[128 = 0]

lfpn: [113 143 129 114 130 133 133 118 130 151 130 134 134 132 120 131 122 140
 148 122 147 152 112 145 103 136 126 112  99 154]
fqbz: [135  70 135 107 156 135 155 138 139 143 188 110  94 113 160 146 138  70
 135 154 139 117 111 114 102 150 177  96 144  91]
rrft: [101 132 128 252 135 125  83 119 128 138 156 151 152 190 163 104  98 121
 141 171 152 153 139 149 217 197 135 101 131  97]
lfpn: [159 125 141 133 101 100 129 108 113 120  98 123 130  94 150 122 168 116
  91 110  73 110 174 121 166 119 123 151 143 121]
scpr: [134 151 115 109 131 125 121 176  94 140  41 108 155 143 116 101 144 171
 147  85 140 133 143 159 147 114  58 135 141 181]
nctn: [142 111 109 129 131 133 117 110 152 122 124 143 140 115  97 138 127 151
 138 140 158 139 109 111 107 135 129 122 122 142]
rrft: [184 159 157 136  86  90 114  28 104 118  89 167 160  71 118 140 171 160
  77  97  57 148 178 115 149 127 121 158  97 167]
lfpn: [150 102 141 116 161 163 128 138  76 104 134  98 142 139 149  95 181 101
 174 128 155 167 124 131 153 147  78 119 173 139]
rrft: [146 115 127 113 143 101 116 105 150 174 115 165 144  86 128 148 135 141
  89 135 111 101 144 122 117 160 165 128  98 166]
fqbz: [143 100 136 127 168 136 140 141 120 127 176 131 103 144 130 163  93 116
 124 145 138 121 105 113  97 139 168 101 137 104]
nctn: [101 139 138  68 102 117 196 162 117 171 130  74  79 132 148 145 120 105
 160  81 128 144 110 169  65  92 134  81 104 117]
nctn: [155  78 124 180  73  60 159 141 119 192  72  71 112 107 204 119 185  91
 140  93 113 143 179 170 190 163 126  59 145  92]
lfpn: [140 121 142 105 151 151 130 138 103  93 147 119 122 128 133 120 142 106
 122 134 114 116 130 110 133 115 118 153 159 119]
rrft: [163 145 139  62 138 141 133 102 113  89 120 146 130  93  83 151 134 155
 100 110  99 117 123  95  77  84 121 170 124 161]
nctn: [ 82 155 106 120  58 114 150  98 194 146 129 127 110 112 100 139 107 142
 144 119 143 145 102 138  77  95 147 116  72 116]
rrft: [181 114 160  95 161 103 149  95  87 171 133 145 125 100 139 175 134 136
 105 104 101 141 138 133  88 157 161  91 101 167]
fqbz: [ 82 136 120 174 131 140 114 128 157 139 172 143 127 166 133 122  89 120
 148 162 161 141 105 139 136 154 150 109 109 106]
scpr: [129 107  86 133 113 120 125 138 175 140  98 128 131 122  87 143 110 166
 149 130 178 134 100 122  95 124 128 105 117 135]
rrft: [105 130 158 118 171 143 133  88 117 188 195 157 138 137 155 138 125 105
 157 150 157 176 102 155  97 196 164  79  75 166]
rrft: [102 172 148 140  99 141 105  42 138 122 151 166 163 111 124 101 158 128
 136 141 120 173 131 132 143 146 118 153  82 160]
scpr: [ 87 108 137  27 169 147 192 211 110 199 148  69  87 138 169 126 137  77
 181 104 164 128  93 176  59 127 133  76 122 145]
nctn: [ 76 185 149 146  79 131 151 139 100 122 130  90 111 170 162  95 125 104
 156  97 107 158 140 173 158  97  94 128 121  99]
fqbz: [154  84 125 110 115 127 180 130 129 115 161  86  77 124 122 170 118 108
 158 116 151 155  92 114  66 104 152  74 141  77]
fqbz: [110 158 110 156  83 113 117 106 154 135  93 137 144 131 104 122 118 165
 139 115 140 150 127 142 132 119 110 126  98 140]
rrft: [122 147 140  98 115 132 128  80 136 135 134 147 142  96 120 123 153 129
 127 125 117 145 128 127 108 128 129 143  95 160]
fqbz: [163 157 113 168  36 110 141  93 111  60  63  93 124 134  83 130 135 180
 152  73 121 185 135 123 136  59  62 128 142 100]
scpr: [180 151 151 156 126 112 132 114  61  95 103 126 127 153 118 154 108 164
 111  89  93 152 148 128 141 109 105 121 143 125]
lfpn: [161  79 101 108 129 120 151 163 146 116 114 100  99 114 107 157 120 133
 130 121 147 107 110 104  90 102 139 109 158 100]
scpr: [145 146 146 162 130 130  97 114  88  99 106 137 159 135 146  95 159 128
 110 127  94 128 169 127 202 139  91 165 155 137]
lfpn: [164  57  85 127 161 107 131 186 156 165  92 115 121 119 115 158 114 149
 133 134 177  99 113 119 104 152 148  82 152 130]
lfpn: [135 140 153  68 171 136 127 122  99 158 126 148 146 106 137 127 151 127
 114 119 110 120 137 137 110 146 127 142 109 190]
rrft: [ 81 140 133  79 142 149 123  87 170 174 169 164 147  97 126 117 145 113
 144 156 153 141 101 137  85 161 155 132  68 179]
scpr: [194 110 126 168 123 115 121 119  82  93  84 114 140 137 115 137 141 161
 135 103 129 159 144 118 157 127  89 111 165 124]
fqbz: [ 91 135 115 215  65 143 130 107 147  78 166  97 110 176 132 105 113 107
 182 145 163 185 106 132 163 114 110 105 142  46]
fqbz: [192  86 118 145 113  76 117  77 157 148  99 161 138  62 119 166 148 149
  72 131  96 103 159  96 129 152 172 123 117 136]
nctn: [167 101 131 151 174 132  99 140 100 113 120 142 149 134 135 125 137 132
 109 145 124 110 146 110 169 158 121 138 166 136]
scpr: [229  81 114  77  88 102 177 106 111  83  73  85  98  68  79 181 162 161
 128  70 117 148 123  87  60  63 109 107 158 117]
fqbz: [126 133 138  58 139 134 137 150 110 145  95 112 138  95 145 100 181 111
 124 107 107 107 148 140 129 118  99 158 135 171]
nctn: [143 110 106 114 146 135 126 132 148 126 124 140 129 125  86 154 103 161
 137 134 164 130  97 111  82 125 137 114 122 143]
nctn: [130 137 132 145 133 153 115 120 101  97 127 122 146 151 122 104 142 134
 160 129 150 166 121 131 151 132  86 131 145 135]
lfpn: [105 118 104 115 169 138 123 166 164 156 147 148 121 149  99 156  68 151
 132 152 173 105  87 125  77 139 163 108 109 139]
lfpn: [119 140 114 165  63 103 139 107 160 113 119 119 109 126 117 139 110 137
 122 117 115 133 131 125 129  96 138 124 116  84]
nctn: [107 127 111 102  98  83 168 158 179 184 120 120  82 111 124 176  78 134
  99 108 112  84 121 141  67 100 190  99  88 105]
scpr: [138 161 158 118 128 121 145 117  91 118 143 132 110 141 129 154 100 133
 104 104  86 130 136 132 110 105 140 130 116 122]
scpr: [160 169 154 121 105 117 119  94  89  84  96 141 141 108 119 124 148 146
  81  99  56 117 171 113 156  91 102 184 136 140]
[104 139 111 197  58  69 129 131 172 162  97 124 113 128 154 131 105 128
  95 120  94  99 165 149 173 125 158 117 109  81]  nctn
[106 137 119 107 147 129 131 127 141 190 120 144 143 135 113 139 110 158
 162 123 178 160  97 160  81 160 133  85  76 184]  lfpn
[ 95 140 117  64 143 135 154 192 124 177  93  99 122 138 129 118 126 135
 159  99 156 122 111 167  89 114 104 111 115 168]  scpr
[169  96 126 133 158 168 101  90  97  89 126 130 171 122 111 100 188 136
 180 144 181 191 111 109 147 163  72 124 159 165]  nctn
[140 123 160  44 166 151 180 129  83 146 170 105  99 126 132 158 131 108
 162 102 141 165  91 140  43 120 136  87 111 152]  rrft
[134 123  94  97 146 128  89 139 188 112  99 176 150  86  75 136 113 166
  67 156 116  47 132  81 113 109 148 198 129 157]  rrft
[ 73 192 142 143  96 147 101  84 152  93 161 163 142 132 121  98 119 120
 104 150  92 118 137 120 155 106 129 195 101 121]  nctn
[114 124 130 143 134 150 149 171  99 105 149  84 102 179 142 120 110 108
 171 122 155 152 107 142 131 113 106 101 160  87]  rrft
[ 62 146 110 124  57 132 134 114 181 140 116 104 133 107 144  73 176  97
 165 130 144 145 129 151 149 115 102 144 108 120]  rrft
[157 110 125 126 170 131 127 165 109 113 130 130 117 147 114 155  93 144
 110 130 129 102 121 111 114 122 139 124 155 120]  rrft
[ 96 163 128 179 106 107 102 114 160 134 137 165 133 139 133 128  88 135
  81 147  91  92 151 128 163 131 162 157 103 108]  lfpn
[ 52 174 114 132  60 134 110 120 162 146  81 112 164 115 152  40 195 110
 164 122 136 146 152 170 191 125  65 168 108 154]  fqbz
[172 144 130 180 100 120 114 104  95  62 100 126 133 146 102 136 118 164
 114 108 104 147 146 107 161  96  95 145 157 103]  fqbz
[114 131 141  96 153 150 139 121 122 141 164 133 124 132 128 133 124 117
 149 135 147 148 103 134  92 139 138 114 109 146]  rrft
[111 111 141 137 134 125 160 148 106 172 154  92 106 156 174 127 130  91
 174 119 155 166 116 168 125 158 135  62 123 110]  rrft
[ 69 172 121 210 173 140  70 129 157 155 175 202 156 202 112 135  26 167
 117 183 161 121 105 142 148 183 169 123  82 139]  fqbz
[ 75 161 149 106 121 141 111 100 160 127 173 160 135 100 154  96 147  82
  87 162  79  84 149 119 152 128 157 195 106 128]  scpr
[196  55 125 175 123 125 124  86 121  82 148 114 125 103 138 136 174 102
 137 150 138 155 134  85 159 153 132 106 179  80]  scpr
[125 151 155 202  79 113 132  81  87 125 131 108 134 156 172 103 154 109
 160 109 116 199 153 163 191 150  99  95 123 101]  rrft
[118 137 125 167  68 130 119 106 128  86 108 101 138 124 146  79 179 106
 146 124 116 151 154 129 194 111  81 155 155  96]  fqbz
[183  74 135  96 181 144 130 130  89 129 125 117 142 108 135 129 177 118
 150 130 154 148 123 115 121 162 110 106 161 159]  nctn
[176 157 164 136  75 118 160  86  50  72 105  87 114 133 134 130 161 131
 141  66  81 189 153 135 143  80  75 123 149 106]  rrft
[102 155 138 125 150 136 112 124 132 147 146 158 141 139 129 125 107 133
 115 142 123 118 126 137 127 144 142 141 102 152]  lfpn
[140  93  97  78 169 127 130 196 161 137 109 130 113 111 100 154 100 143
  96 138 137  53 115 101  87 109 155 144 149 134]  rrft
[135 153 154 138  95 118 126  89 101 110 118 125 137 111 153 105 169 111
 112 111  78 139 166 133 171 120 108 156 130 126]  lfpn

bf-mz: [ 94 162 106 120 120 101 154  80  97 188  96 213 158 130  66 191  97 144
 151 163  30  95 126  96 165 142 155 120 157 117]
pq-dd: [129 109 124 138 173 159 103 174 150 118 136 116  98  97 135 105  93 107
 108 129 142 159 121 136 119 125 136 129 138 135]
bf-mz: [128 115 122 132 141 156 108 146 121  92 124 129 132 139 147 130 138 133
 113 118 132 138 127 136 136 120 140 133 108 135]
rj-gl: [149 120 130 107 130 115 120 132 147 127 131  98  94  98 134 103  92 123
 110 126 182 128 109 129  93 114 110 113 154 134]
bf-mz: [142 133 158  80 120 166 108 147 121  74 111 146 110 172 180 162 113 181
  68 107 161 147 142 167 144  91 101  90  99 123]
pq-dd: [117 119 163 158 108 126 155 123 113 156 139 127 129 157 141 146  92 128
 145 144  95 107 150 133 131 134  92 121 105 111]
sr-zm: [122 153 138  83 147 136 117 141 148 144 125 166 149 124 121 121 156 145
 122 115 131 148 141 132 136 128 125 112 130 123]
lg-ld: [117 124  80 114 139 144  92 107  98  89  93 162 175 141 101 133 185 142
 129 109 109 112 119 101 154 128 184 140  99 166]
pq-dd: [103 117 189 120 150 144 139 164 146 185 156 163 156 128 158 121  77 129
 148 142 103 120 148 134 105 129  66 103 115  85]
pq-dd: [122 129 114 129 100  95 139  74  97 156 103 141 137 138  87 144 104 135
 145 141 100  78 126  96 131 133 131 118 124 150]
lg-ld: [126 135 115 135  92  86 160  79 103 153 116 137 123 122 108 166  83 132
 142 157 102  86 104 109 122 127 127 126 163 114]
sr-zm: [119  99  98 162 137 113 135 123 116 134 131 124 121  82 124 137  62  99
 145 162 108 100  77 104  98 127 147 147 176 111]
sr-zm: [154 132 128 129  83 124 132 104 108  73 118  89 110 173 152 143 169 151
 106 107 164 128 137 148 143 115 127 130 100 143]
sr-zm: [138 171 130  88  94  90 158  92 127 149 113 153 110 127 114 172 110 157
 114 142 127 124 118 135 136 118 118 107 175 106]
rj-gl: [101 105  84 190 101  90 160  72  76 149 119 142 167 116  98 165  98 103
 185 171  51  57  85  79 122 145 163 166 153 114]
rj-gl: [146 126 151 127 122 138 126 150 147 106 148  90 114 140 161 104 158 128
 117 108 173 152 142 154 119 123 105 129 111 125]
rj-gl: [128 188 111  84  82  99 160  78 105 119 100 186 145 154 119 208 165 178
 116 135  98 126 117 138 169 117 150 123 166  96]
bf-mz: [146 138 143 125  89  28 185  79 161 228 159  77 102  60  92  85  73  91
 178 162 168  81  96  97  51 142  75 121 210 104]
bf-mz: [155 159  73 142  98  85 143  76 118 121  99  91  64 114  63 146 135 119
 111 135 134 136 115 119 155 137 179 140 171 170]
lg-ld: [124 128 130 172  86 129 165 109  85  99 122 132 112 169 159 206  95 143
 121 154  80 116 122 148 158 119 131 141 130  95]
bf-mz: [153 174 140  92  91  98 150  97 136 142 114 120  84 146 108 149 134 155
 101 122 152 144 149 147 148 123 112 101 145 137]
bf-mz: [124 114 147 124 128 141 127 137 117 124 125 142 120 137 154 150  72 142
 113 139 122 116 124 135 121 112 105 110 124 113]
sr-zm: [137 136 153  95  95 124 121  99 114 121 115 126 154 184 130 117 180 162
 127  96 151 107 166 129 139 124 101 105  65 157]
lg-ld: [129 122 153  69 187 158  84 186 181 139 145 143 143  91 144  63 136 128
 113 102 184 160 133 134  93 119 102 103 125 130]
sr-zm: [122 102 114 127 132 128 112 120 115 117 123 131 158 119 131 113 126 124
 141 126 133  97 107 105 106 123 134 133 119 136]
pq-dd: [122 109 115 144 101 104 139  95 103 124 129 121 167 131 133 128 141 123
 161 135 122  81 105 104 108 130 130 146 124 121]
pq-dd: [137  90  85 178 139 157 100 142 109  53 124  82 116 130 142 116 154 105
 118 116 142 137 109 127 135 127 177 166 106 159]
sr-zm: [ 80  55 145 182 190 171  95 173 124 164 155 141 205 117 133  62 113  81
 191 131  80  90 141  87  95 153 116 146  60 139]
rj-gl: [117 154 165 114 134 185 128 169 124  90 129 175 137 188 180 183 158 171
  93 114  97 178 167 180 183 115 119 118  91  94]
bf-mz: [119  94 122 160 150 128 121 148 141 136 156 103 157  96 136  79 143  88
 166 130 136 117 110 109  91 142 131 157 128 122]
rj-gl: [115 151 115 140 143 156 127 143 120 113 117 161 126 147 119 166 152 136
 114 129  80 164 145 144 180 135 164 139 123 125]
lg-ld: [130 141 113  68 124 101 117  95 125 145 101 165 142 106 101 133 106 152
 120 130 143  98 104 103 110 113 128 100 157 136]
lg-ld: [146 145 124 155  82 114 153  96 104 105 116  95  87 169 123 165 139 139
 112 128 123 132 145 146 163 129 135 133 117 142]
bf-mz: [139 146 131  75 109 115 127 108 124 120 110 151 126 132 136 151 115 163
 104 125 152 117 115 132 122 105 115 101 146 120]
sr-zm: [162  89  98 160 112 150  92 128 109  28 119  42 100 156 153  95 183 120
 101  90 196 134 125 137 129 117 157 153  75 186]
rj-gl: [123 112 115 168  75  84 167  77  93 129 137 108 164 136 138 146 139 117
 177 148 109  69  97 105 107 134 127 159 138 102]
sr-zm: [126 154 174 137 127 152 142 155 144 141 145 125 118 175 141 131 168 137
 122 113 113 172 190 166 167 142 103 121  86 122]
lg-ld: [112 167 172 161  84 101 206 111 118 185 148 154 116 158 140 204  89 137
 150 171  53 129 149 155 157 141  92 128 158  57]
lg-ld: [146 117 173  69 142 133 120 165 162 132 143 130  90  92 185 122  28 148
  85 136 196 133 101 152  69  87  61  79 170  88]
pq-dd: [124 150 109  88  97  88 134  66 106 151  99 163 168 136  87 141 154 153
 146 126 116  82 121  95 131 129 136 115 131 143]
lg-ld: [134 139 174  96 118 157 138 159 128  98 131 156 101 155 199 188  72 173
  78 135 137 152 130 178 135  92  85  95 137  75]
rj-gl: [129  98 132 160 174 150  95 165 159 146 148  78 119 109 103  40 151  81
 145 106 152 148 158 115 114 154 129 139  85 180]
pq-dd: [143 131  90 144  96 120 127  98 103  71 114 100 132 151 127 139 196 133
 125 112 141 126 118 128 149 128 169 157 116 149]
rj-gl: [143 137 148 101  96 101 139 107 136 132 138 107 146 140 141 106 170 140
 139 111 171 113 134 130 107 125  97 121 118 124]
pq-dd: [114  94 121 165 139 174  99 137  92  86 113 129 147 174 137 133 140 130
 125 114  96 118 151 124 158 130 148 138  54 163]
[148 157 108 129 119 122 130 114 128 119 105 110  63 135  90 148 121 133
  91 126 131 160 144 142 166 130 154 120 141 163]  pq-dd
[118 145 126  72 139  99 120 101 138 190 109 174 149  99  78 113 101 139
 139 134 123  98 124  94 110 130 117  94 149 142]  sr-zm
[139 131  90  95 150 112 108 130 152 119 125 126 129  68 112  98 140 116
 123 124 171 135  84 111  97 121 156 136 181 132]  pq-dd
[144 138 154  73 152 162  95 170 159 102 129 131 112 134 157 106 143 153
  83  96 184 171 148 159 127 108 106  98 110 136]  lg-ld
[133 142 133 121 106 100 147  99 123 159 119 129 109 129 105 142  97 134
 129 141 121 112 131 122 128 129 115 112 144 131]  sr-zm
[131 128 162 138 135 134 142 158 152 147 155 111 108 122 153 118 106 118
 127 134 138 149 140 150 116 130  95 124 135 103]  lg-ld
[135 116  97 109 164 146  93 161 152  85 135 121 142  86 144  93 168 115
 118 110 173 154  94 127 106 119 160 148 150 128]  pq-dd
[133 132 104  91 153 112 112 132 154 139 126 138 131  71 110 101 122 119
 126 129 160 131  93 111  96 122 142 125 178 127]  pq-dd
[121 105 115 168 124 141 118 109  90 122 103 121 109 158 101 144  91 124
 124 135  89 104 145 113 154 134 144 125  86 172]  pq-dd
[110  89 100 143 164 146  97 144 122 114 129 138 171 100 128  99 133 105
 151 128 119 108 100  98 105 131 155 149 121 136]  lg-ld
[111 116 139  76 150 123 107 118 124 175 106 184 148 106 106 124  47 146
 126 140 118  84 118  95  99 114 101  81 133 137]  rj-gl
[133 146 138  57 164 106 104 136 182 191 134 141 142  75  86  53 142 121
 137 110 179 134 133 105  88 135 106  97 149 149]  lg-ld
[136 164 107  90 160 138 118 159 163 114 126 152 104  89 124 137 145 133
  94 125 146 187 110 150 141 120 159 129 186 110]  sr-zm
[ 99 136 137 139 176 150 137 178 154 162 153 175 145  92 137 139 105 109
 143 152  80 160 120 136 130 138 133 140 166  76]  sr-zm
[168 189  46 152 109  85 148  98 150  94 118  66  56  93  62 131 225  99
 110 120 155 197 110 141 174 152 222 181 203 160]  rj-gl
[133 152 173 186 122 116 173 152 168 187 177  70  92 139 116  93 165  87
 160 129 118 175 187 157 144 170  97 148 117 119]  lg-ld
[139 109 146 170  97 117 166 152 142  86 189  70 157 121 218 116 188 104
 162 129 170 135  94 157  85 125 106 181 150  51]  pq-dd
[110  96 115 158 167 141 107 141 127 155 126 130 131 103  96  97  87  96
 146 139 100 113 127  98 118 143 141 132 116 156]  rj-gl
[128 143  99 153 132 124 131 122 129 125 125 117 121 124  95 125 171 110
 136 126 110 149 134 124 155 148 169 154 134 146]  rj-gl
[116  63 100 186 158 137 104 138 115 124 135  95 135  93 120  87  82  80
 156 142 120  92  98  90  91 137 147 153 118 153]  sr-zm
[153 157 169  40 109 110 124 131 168 126 144 124 153 132 164  90 193 164
 116  90 218 140 136 149  94 109  75  98 128 110]  bf-mz
